Below is a small trained network, with its code and all its weights. Each question gives an input and a target symbol and asks what happens when units are switched off, that is, made to give their printed mean instead of their output.

import numpy as np


def w(rows, s, z=0):
    codes = np.array(rows[::2]) - 128.0
    scale = np.full(codes.shape[1], s)
    scale[-1] = z or s
    return codes * scale


def norm(h):
    return h / np.sqrt((h * h).mean(-1, keepdims=True) + 1e-5)


def f(y):
    return np.maximum(y, 0)


def softmax(a):
    e = np.exp(a - a.max(-1, keepdims=True))
    return e / e.sum(-1, keepdims=True)


def log_softmax(a):
    a = a - a.max(-1, keepdims=True)
    return a - np.log(np.exp(a).sum(-1, keepdims=True))


def net(x, mask):
    ids = ['Ψαγθμτω'.index(c) for c in x.split()]
    T = len(ids)
    res = E[ids] + P[:T]
    r = norm(res)
    for j in range(3):
        rows = slice(2 * j, 2 * j + 2)
        q, k, v = (r @ M[0][rows].T for M in (Q, K, V))
        z = softmax(np.where(np.tri(T) > 0, q @ k.T / 2**0.5, -1e9)) @ v
        o = O[0][rows]
        res = res + np.where(mask[j], z, o[:, -1]) @ o[:, :-1]
    y = f(norm(res) @ A[0][:, :-1].T + A[0][:, -1])
    res = res + np.where(mask[3:11], y, B[0][:, -1]) @ B[0][:, :-1]
    return log_softmax(norm(res)[-1] @ U[:, :-1].T + U[:, -1])


Q, K, V, O, A, B = {}, {}, {}, {}, {}, {}
E = w([
[248,156,128,111,48,186],'Ψ',
[174,140,51,224,150,161],'α',
[59,198,149,125,149,148],'γ',
[34,137,68,171,19,161],'θ',
[107,56,153,38,39,103],'μ',
[253,161,122,164,222,108],'τ',
[179,119,187,34,203,157],'ω',
],0.015)
P = w([
[237,149,199,3,73,123],'0',
[118,102,192,191,155,198],'1',
[113,91,163,171,142,160],'2',
[113,92,131,154,141,121],'3',
[104,98,104,145,155,89],'4',
[109,131,89,156,135,82],'5',
[119,123,84,155,153,54],'6',
[150,148,62,142,130,42],'7',
],0.0054)
Q[0] = w([
[100,218,150,74,124,114],'h0',
[81,194,90,212,160,176],'h0',
[42,184,111,217,160,186],'h1',
[200,135,138,131,254,157],'h1',
[191,153,126,63,138,148],'h2',
[115,86,154,131,111,134],'h2',
],0.0073)
K[0] = w([
[27,185,127,187,117,79],'h0',
[109,191,58,105,142,114],'h0',
[98,179,123,136,156,152],'h1',
[192,103,140,147,213,9],'h1',
[187,71,82,125,125,153],'h2',
[77,134,85,132,117,140],'h2',
],0.011)
V[0] = w([
[145,142,165,132,130,115],'h0',
[205,121,113,89,142,90],'h0',
[170,135,130,144,76,166],'h1',
[149,30,95,114,65,191],'h1',
[70,208,99,71,102,134],'h2',
[102,197,254,190,137,112],'h2',
],0.0083)
O[0] = w([
[60,63,1,160,82,186,138],'h0',
[132,154,88,72,16,118,52],'h0',
[19,131,79,192,212,106,134],'h1',
[76,131,137,178,197,104,26],'h1',
[100,155,109,101,38,180,226],'h2',
[220,130,80,109,91,26,253],'h2',
],0.0061,0.0054)
A[0] = w([
[142,244,120,113,108,156,2],'n0',
[88,53,95,126,55,116,195],'n1',
[96,160,71,120,107,128,183],'n2',
[129,182,60,119,152,148,169],'n3',
[123,132,198,155,182,145,120],'n4',
[100,137,56,182,97,94,215],'n5',
[85,65,205,49,121,106,204],'n6',
[125,197,89,144,73,21,49],'n7',
],0.011,0.0034)
B[0] = w([
[91,98,109,118,166,99,254],'n0',
[199,205,24,167,52,186,185],'n1',
[141,96,113,107,197,137,215],'n2',
[162,56,81,58,124,223,229],'n3',
[118,200,129,7,68,152,148],'n4',
[152,96,246,136,170,146,225],'n5',
[187,29,181,189,72,126,160],'n6',
[2,102,166,131,216,89,222],'n7',
],0.0088,0.0084)
U = w([
[177,152,84,69,96,222,230],'Ψ',
[96,24,119,167,228,134,177],'α',
[42,108,107,44,169,119,56],'γ',
[54,174,47,195,127,168,11],'θ',
[117,113,125,159,77,56,168],'μ',
[187,205,69,123,190,68,46],'τ',
[137,109,246,107,135,100,3],'ω',
],0.012,0.0046)

Each question gives the input, a string of symbols that net reads in full, and the target symbol t.
The units are the heads (2 rows each of Q, K, V and O) and the neurons (one row each of A and B). Each row of codes is followed by its name. A weight is (code - 128) times the scale printed after its matrix; where a second scale follows, it is the last column's (O, A, B and U).
mask holds one flag per unit, heads first, then neurons. A switched-off unit (its flag False) gives its mean, the last column of its rows in O or B, instead of its output. The means were averaged over made-up inputs and are rounded, as every weight is.
A unit's drop is (log p(t) with every unit on - log p(t) with that unit switched off) / (log p(t) with every unit on - log p(t) with every unit switched off).
The circuit of an input: a set's keep is (log p(t) with only the set's units on - log p(t) with every unit switched off) / (log p(t) with every unit on - log p(t) with every unit switched off). Starting from all 11 units, units are removed one at a time, each time the one whose removal leaves the highest keep (on an exact tie, the one counted first), for as long as the keep stays at least 0.8.
circuit, biggest first: the units of the circuit, biggest drop first
unit that matters most: the unit with the biggest drop
k most important neurons: the k neurons with the biggest drops, biggest first
heads that matter: for each layer, one digit per head in row order, 1 if its drop is at least 0.15 and else 0, layers parted by /
drop of u: that unit's drop, to one decimal
input γ γ θ τ γ μ, target μ: heads that matter	010
input α Ψ γ γ Ψ, target α: heads that matter	110
input α Ψ α θ α τ, target Ψ: heads that matter	001
input Ψ α α α γ, target Ψ: heads that matter	101
input θ γ γ γ μ τ γ θ, target α: 2 most important neurons	n7, n5
input γ ω θ τ, target Ψ: unit that matters most	n7
input γ γ τ, target τ: circuit, biggest first	n5, n3, n2
input γ θ α α γ γ θ θ, target α: 3 most important neurons	n5, n7, n2
input α α τ γ, target Ψ: heads that matter	100
input μ γ γ θ Ψ θ Ψ, target α: 3 most important neurons	n1, n4, n0
input γ γ α, target Ψ: 2 most important neurons	n0, n7
input γ Ψ μ, target Ψ: 2 most important neurons	n1, n7
input γ γ γ α, target Ψ: 2 most important neurons	n0, n3
input τ α γ τ, target τ: most important neuron	n5
input Ψ ω α γ γ μ θ, target Ψ: drop of n4	-0.2
input μ γ γ τ ω, target ω: drop of n6	0.6
input ω θ γ μ, target Ψ: drop of n5	0.0
input Ψ γ γ γ α Ψ μ ω, target ω: drop of n7	-0.2
